Here is a tiny trained network, its code and every weight. The questions are about switching its units off for an input and a class, where a switched-off unit gives its printed mean instead of its output.

import numpy as np


def w(rows, s, z=0):
    codes = np.array(rows[::2]) - 128.0
    scale = np.full(codes.shape[1], s)
    scale[-1] = z or s
    return codes * scale


def norm(h):
    return h / np.sqrt((h * h).mean(-1, keepdims=True) + 1e-5)


def f(y):
    return y / 2 * (1 + np.tanh(0.7978845608 * (y + 0.044715 * y**3)))


def log_softmax(a):
    a = a - a.max(-1, keepdims=True)
    return a - np.log(np.exp(a).sum(-1, keepdims=True))


def net(x, mask):
    res = np.array(x, float).reshape(1, 8) / 4 @ E
    u = 0
    for l in range(4):
        y = f(norm(res) @ A[l][:, :-1].T + A[l][:, -1])
        res = res + np.where(mask[u : u + 4], y, B[l][:, -1]) @ B[l][:, :-1]
        u += 4
    return log_softmax(norm(res)[-1] @ U[:, :-1].T + U[:, -1])


A, B = {}, {}
E = w([
[117,157,64,73,100],'x0',
[85,138,204,123,121],'x1',
[183,137,110,156,26],'x2',
[110,140,135,46,177],'x3',
[125,209,92,168,152],'x4',
[127,102,135,173,198],'x5',
[158,189,138,114,121],'x6',
[245,144,161,116,169],'x7',
],0.011)
A[0] = w([
[172,123,191,130,154,2],'L0N1',
[197,6,147,169,41,121],'L0N2',
[66,153,221,114,106,49],'L0N3',
[114,57,16,148,164,93],'L0N4',
],0.015,0.0061)
B[0] = w([
[147,187,206,139,181,147],'L0N1',
[164,7,100,190,116,253],'L0N2',
[63,81,49,95,123,175],'L0N3',
[88,148,28,99,186,190],'L0N4',
],0.013,0.0077)
A[1] = w([
[61,130,162,177,149,30],'L1N1',
[157,102,250,80,211,31],'L1N2',
[45,136,153,251,131,137],'L1N3',
[43,77,226,43,136,1],'L1N4',
],0.017,0.0032)
B[1] = w([
[115,103,93,156,123,157],'L1N1',
[152,148,249,87,159,253],'L1N2',
[165,24,73,146,156,221],'L1N3',
[85,171,64,72,159,232],'L1N4',
],0.02,0.0064)
A[2] = w([
[117,138,167,175,230,43],'L2N1',
[160,91,167,63,143,5],'L2N2',
[196,246,180,216,45,88],'L2N3',
[80,158,144,250,109,26],'L2N4',
],0.018,0.002)
B[2] = w([
[130,179,127,187,84,252],'L2N1',
[42,102,161,212,165,237],'L2N2',
[149,209,138,149,89,255],'L2N3',
[124,5,59,142,140,129],'L2N4',
],0.016,0.004)
A[3] = w([
[193,85,181,42,164,13],'L3N1',
[76,143,139,51,4,2],'L3N2',
[174,85,79,166,142,82],'L3N3',
[46,139,183,149,78,86],'L3N4',
],0.016,0.002)
B[3] = w([
[87,22,158,78,142,153],'L3N1',
[226,167,85,200,89,178],'L3N2',
[64,146,191,133,11,253],'L3N3',
[25,171,103,254,168,153],'L3N4',
],0.013,0.0071)
U = w([
[63,166,53,65,182,186],'0',
[154,138,254,120,193,6],'1',
[199,212,121,152,54,87],'2',
[136,15,92,212,91,238],'3',
],0.014,0.0018)

Each question gives the input, the list of numbers given to net, and the class t.
The units are the neurons (one row each of A and B). Each row of codes is followed by its name. A weight is (code - 128) times the scale printed after its matrix; where a second scale follows, it is the last column's (A, B and U).
mask holds one flag per neuron, layer by layer. A switched-off neuron (its flag False) gives its mean, the last column of its row in B, instead of its output. The means were averaged over made-up inputs and are rounded, as every weight is.
A unit's drop is (log p(t) with every unit on - log p(t) with that unit switched off) / (log p(t) with every unit on - log p(t) with every unit switched off).
The circuit of an input: a set's keep is (log p(t) with only the set's units on - log p(t) with every unit switched off) / (log p(t) with every unit on - log p(t) with every unit switched off). Starting from the 12 units with the biggest drops (on a tie, the unit counted first), units are removed one at a time, each time the one whose removal leaves the highest keep (on an exact tie, the one counted first), for as long as the keep stays at least 0.8.
circuit, biggest first: the units of the circuit, biggest drop first
top k neurons: the k neurons with the biggest drops, biggest first
k most important neurons of layer l: the k neurons of layer l with the biggest drops, biggest first
drop when u is switched off: that unit's drop, to one decimal
input [7,6,7,8,5,-3,2,-7], class 2: circuit, biggest first => (L3N2)
input [6,1,7,4,0,3,-7,-5], class 2: top 2 neurons => (L2N2 L1N3)
input [-4,7,-5,-4,6,-5,-3,-1], class 0: top 2 neurons => (L0N3 L0N2)
input [-8,7,-3,8,-2,-2,4,1], class 0: top 2 neurons => (L1N4 L0N3)
input [7,3,1,5,8,-3,6,-6], class 2: circuit, biggest first => (L3N2 L1N4)
input [-2,7,4,8,0,7,2,-6], class 0: top 2 neurons => (L1N4 L0N2)
input [-1,-8,-3,-6,6,8,-8,-8], class 0: top 2 neurons => (L0N4 L0N2)
input [-3,-3,1,0,7,-3,-8,4], class 2: top 3 neurons => (L1N4 L0N2 L2N2)
input [-6,-1,1,-3,-1,-4,7,5], class 1: top 2 neurons => (L0N1 L1N2)
input [-6,1,-8,-3,-7,-1,3,-2], class 0: top 2 neurons => (L1N4 L0N3)
input [3,-3,-2,-4,-3,-4,2,-1], class 2: 2 most important neurons of layer 2 => (L2N2 L2N4)
input [6,-4,-3,3,-8,3,8,0], class 1: 3 most important neurons of layer 0 => (L0N3 L0N4 L0N2)
input [4,-3,-1,-3,0,2,1,8], class 1: 2 most important neurons of layer 0 => (L0N4 L0N2)
input [-6,0,-6,7,-8,-8,4,0], class 0: most important neuron of layer 0 => (L0N3)
input [4,-4,-7,-7,4,0,-5,-5], class 0: top 2 neurons => (L0N4 L0N2)
input [3,5,4,7,-2,-2,-8,-5], class 0: drop when L1N4 is switched off => 0.8
input [-7,8,3,6,0,1,-1,-4], class 0: drop when L1N4 is switched off => 0.3
input [-3,6,-6,1,-2,-4,-4,-3], class 0: drop when L1N4 is switched off => 0.2
